m =
-24,-34,36,21,7,-41,-14,19,6,8,-17
29,-18,-35,-7,-23,7,-24,-26,-19,13,17
48,-28,-13,9,-13,-2,-28,-20,-29,6,22
0,43,-31,-18,-26,40,55,-21,33,-6,16
-34,-15,-17,-2,-17,-37,-8,-18,-4,10,-43
0,-46,-5,14,5,-26,-33,-10,-27,-3,-21
-28,-58,35,18,21,-61,-32,21,-12,7,-36
-30,-47,20,-7,5,-68,-63,12,-43,-19,-55
-5,21,19,-7,8,5,22,11,4,-31,8
6,-30,18,20,30,-36,-39,24,-24,28,-30
The entry just left of 16 is -6
The entry directly below 35 -> 20
Which number is the top-left entry?
A: -24
The entry just right of 30 -> -36
Which number is the 3rd largest entry?
A: 43
The 2nd largest entry is 48
Which number is the last entry, reading row by row?
A: -30
Which number is the entry just right of the smallest entry?
A: -63
Which number is the third smallest entry?
A: -61
The first entry of the smallest entry's row -> -30
The third entry from the end, reading row by row is -24
The top-right entry: -17
Which number is the entry directly below the largest entry?
A: -8
The entry directly above the largest entry -> -28
Which number is the entry just left of 40?
A: -26
Which number is the entry directly above -29?
A: -19
The entry just left of 36 -> -34
Which number is the fifth entry, reading row by row?
A: 7
The entry in the bottom-left corner: 6
Which number is the smallest entry in the last row?
A: -39
The fourth-last entry, reading row by row is 24
The entry directly below the smallest entry: 5
Which number is the top entry of the column that holds the largest entry?
A: -14
The 4th entry in reading order is 21
Which number is the entry just right of -20?
A: -29
The largest entry in the first row: 36
Which number is the entry directly below 17?
A: 22
The smallest entry in the first row -> -41
Which number is the entry directly below 16?
A: -43
The second-last entry, reading row by row is 28

arr =
array([[ 116.49,   78.03,   83.38,  105.40,   95.82,   95.23,  -81.57,
          80.99,   95.18,   96.51],
       [ 140.32,   87.56,   81.16,  168.50,  126.22,   82.84, -275.65,
         107.28,  101.15,  133.44],
       [  92.65,   72.16,   72.83,   78.36,   82.52,   78.42,    3.34,
          72.22,   83.23,  100.86],
       [  76.76,   84.63,   80.60,  168.50,   82.52,   81.96,    3.34,
         105.52,   84.43,  116.06],
       [ 116.49,   72.89,   76.16,   91.88,   95.82,   90.80,  -81.57,
          75.73,  102.35,   87.82],
       [ 116.49,   75.83,   81.71,   91.88,   99.62,   83.73, -105.83,
          75.73,   85.62,  100.86],
       [  87.35,   75.83,   77.27,   96.39,   80.62,   78.42,   15.47,
          79.24,   76.06,  107.37],
       [ 108.54,   72.16,   73.39,   82.86,   90.12,   79.30,  -45.18,
          73.98,   92.79,   96.51],
       [ 108.54,   78.76,   82.27,  123.43,   90.12,   84.61,  -45.18,
          93.26,   86.82,  107.37],
       [  97.95,   72.89,   72.28,   78.36,   90.12,   72.22,  -45.18,
          72.22,   82.04,   83.48],
       [  87.35,   72.16,   75.05,   82.86,   76.82,   80.19,   39.73,
          75.73,   83.23,   83.48],
       [  79.41,   75.09,   75.61,  100.89,   76.82,   76.65,   39.73,
          80.99,   77.26,   81.31]])
The entry just right of 97.95: 72.89
Read off the entry just right of 123.43.
A: 90.12
The entry just left of 81.96 is 82.52
The entry just left of 73.98: -45.18
The entry just right of the smallest entry: 107.28
Read off the smallest entry.
A: -275.65
Read off the entry just left of 77.26.
A: 80.99

Read these off the matrix that follows. Indices start at 0.
1) What is the maximum?
2) What is the bottom entry of the column that holds the smallest entry?
3) What is the entry in the bottom-left corner?
4) What is the entry at row 0, column 2?
[[-25  -3   4  57]
 [  6 -24 -13 -39]]
1) 57
2) -39
3) 6
4) 4

Questions about the matrix below. Indices start at 0.
1) What is the entry in row 1 and column 0?
2) What is the maximum?
3) What is the entry in row 0 and column 0?
4) What is the entry in row 0 and column 1?
5) What is the entry in row 1 and column 1?
6) What is the entry at row 2, column 2?
7) What is the entry in the bottom-left corner?
8) What is the entry at row 2, column 0?
array([[ 18,   8,   8,  17,  -9,   6,  16,  22,  -5,   3],
       [-14, -17, -16, -13,  -9, -23, -24, -20, -14,  -3],
       [-10, -32, -10,   2, -28, -44, -40, -18, -37,  16],
       [ 52,  14, -54,  47, -49, -40,  10,  46, -31, -41],
       [-11, -16,  11,  -5,   2,  -8, -17, -12, -13,  16],
       [  9, -50, -18,  28, -46, -61, -48,  -3, -61,  14],
       [ -1, -22, -12,   7, -20, -30, -25,  -8, -23,   7],
       [ 47,  11, -49,  42, -45, -39,   7,  42, -32, -34],
       [-29, -39,  38, -19,  37,   0, -37, -30, -30,  37]])
1) -14
2) 52
3) 18
4) 8
5) -17
6) -10
7) -29
8) -10

Read these off the row that follows.
1) Report the entry just right of 0.29.
2) Report the entry just right of -0.36.
0.45,-0.36,0.11,0.98,0.29,1.05,0.75,0.65,1.62,0.96,-1.44,0.00
1) 1.05
2) 0.11

424  235  216  314
226  323  621  388
340  311  216  292
393  338  439  298
292  355  343  199
286  316  352  326
458  374  419  352
359  388  290  359
340  511  316  318
296  674  391  267
489  366  343  323
317  400  830  348
 36  233  157  341
271  451  666  317
Rows and columns are numbered from 0.
Which number is the entry in row 2 and column 2?
A: 216
The entry in row 2 and column 0: 340
Which number is the entry directly above 286?
A: 292
The entry in the bottom-left corner is 271
The entry at row 0, column 2 -> 216
Which number is the bottom entry of the column that holds the largest entry?
A: 666
The entry directly above 311 -> 323
Which number is the entry in the top-right corner?
A: 314
The entry in the top-left corner is 424
Which number is the entry just right of 439?
A: 298
Which number is the minimum?
A: 36
Which number is the entry at row 0, column 1?
A: 235
Which number is the entry at row 1, column 0?
A: 226
The entry just left of the largest entry is 400
The entry directly below 296 is 489
The entry just right of 830: 348
